Each row is followed by its class.
20; 9; -8; 4; 30; 16; -9; -11; -9; 14; 40; 10; -3; -18; 16; 15; -2; 36; 8; 6; -15; -1; -9; 3; 4; 13; 19; -20; -29; -16; -9; 16; 17; 1; 11; -17; 32; -14; -50; -1; 6; 2; 2; 19; -18; 23; 2; -21; -23; 12; -1; 20; -18; 5; 30
JQ
26; -10; 5; -1; 8; -25; -2; -4; 1; -36; 32; 1; -44; -30; 1; 11; 1; 29; 24; -1; -16; -2; -14; -1; 4; -50; 50; -34; 1; -12; -45; 42; -15; 40; 11; 9; 30; -16; -7; -3; 1; -10; 17; 11; 8; 1; 5; 20; -23; 22; 9; 19; 4; -21; 12
GD
4; 23; 24; -25; -2; -34; 16; -41; -6; 9; 9; 10; -45; 10; -29; 3; -10; 4; -15; -12; -6; 6; -15; -9; -3; 29; -2; 9; -18; 19; -38; -27; 1; -19; -7; 26; 0; 10; 9; -4; 48; -15; -5; 33; 7; -39; -4; 2; 0; -4; 5; 6; 4; 3; 22
GD
13; 11; 6; -1; 33; -9; -4; -21; 3; 8; 17; 1; -36; -21; -1; -1; 1; 30; 10; 0; -18; -6; -14; 4; 13; 6; 18; -16; -4; -9; -18; 6; -11; -5; 9; 16; 11; -10; -18; -5; 22; 1; 4; 1; -6; -7; 7; -10; -8; 20; 0; 10; 18; -1; 34
GD
31; -10; -5; 4; 18; 14; -6; -15; 3; 9; 4; -60; 3; -8; 1; 18; 4; 28; 9; 9; -20; -3; -8; 13; -3; -2; 25; -24; -13; -10; -14; 0; -2; 5; 6; 5; 36; -19; -37; 8; 17; 11; -16; -2; 12; 14; 9; -10; -24; 10; 2; 15; -16; -6; 22
JQ
51; -17; 3; 3; 22; 0; -6; 8; -1; -23; 27; 22; -20; -19; 5; 28; -7; 39; 5; 22; -18; -4; -22; -3; -2; -40; 38; -39; -12; -17; -64; 37; -3; 32; 11; -5; 35; -20; -32; -1; 3; 6; 14; 13; 0; 23; 5; 4; -39; 14; -4; 22; -3; -19; 12
GD
4; 32; 5; -15; 10; -25; 8; -33; -1; 28; 14; 5; -39; -15; -8; 3; 3; 15; 2; -24; -7; 5; -13; -3; -2; 27; 19; -3; -5; 0; -17; -9; -13; -13; 15; 19; 8; -26; -11; -8; 43; -11; 4; -19; -6; -35; -3; 4; -2; 7; 4; 12; 13; -2; 40
GD
16; -15; -23; 5; 42; 15; -11; -25; 0; 18; -1; 0; -15; -57; 19; 5; 18; 53; 9; -8; -18; -6; -3; 11; 11; 16; 37; -29; 15; -23; -13; 20; -2; 7; 4; 15; 37; -29; -38; 8; 19; -6; -7; 1; 9; 5; 5; -8; -5; 15; -10; 21; -2; -1; 41
JQ
-1; 21; 10; -12; 2; -28; -1; -31; 1; 14; 6; -13; -34; -3; -16; -13; 3; 1; 1; -15; -5; 5; -4; -6; 19; 10; -27; 2; -3; -6; -17; -9; -10; -11; 12; 3; 7; 10; -42; -8; 22; -10; -7; 12; 15; -22; -8; 17; 7; 2; 6; 12; 16; -2; 22
GD
31; 4; 45; -14; -21; -19; 7; -11; -2; -37; 41; 6; -39; 15; -19; 35; -26; 9; -15; 6; 1; 3; -19; -8; -12; -34; 28; -19; -15; 8; -51; 15; -16; 20; 20; 10; 19; -12; 18; 3; 12; -3; 18; 42; 5; 6; 13; 14; -58; 23; 11; 14; 19; -31; 5
HQ
47; -14; -8; 21; 44; 58; -46; 10; -25; 1; 54; 40; 32; -21; 19; 44; -2; 49; -7; 37; -14; -5; 0; 1; 7; 8; 35; -39; -39; -38; -12; 8; -2; 20; -7; -16; 60; -39; -63; 6; 9; 34; 14; 6; 8; 69; 9; -43; -55; 26; 2; 16; -33; -5; 18
JQ
10; 10; 0; -10; 17; -17; -1; -40; 2; 6; 17; 3; -31; -12; -8; -7; 3; 23; 10; -39; -36; -3; -13; -3; 8; 8; 20; -12; 20; -15; -22; 2; -7; 3; 13; 17; 20; -5; -20; -3; 24; -10; 8; 3; 1; -7; -6; 17; -13; 15; 3; 15; 16; 1; 30
JQ
18; 1; 5; -7; 25; -8; -13; -16; 6; 10; 11; 7; -33; -23; -5; 4; -3; 26; 16; -7; -17; 4; -18; -5; 14; 2; 29; 1; 1; -12; -26; 20; 8; 16; 14; 11; 25; -5; -19; 5; 17; -8; 7; 1; 6; 3; 5; 5; -20; 11; -28; 12; 10; -13; 17
GD
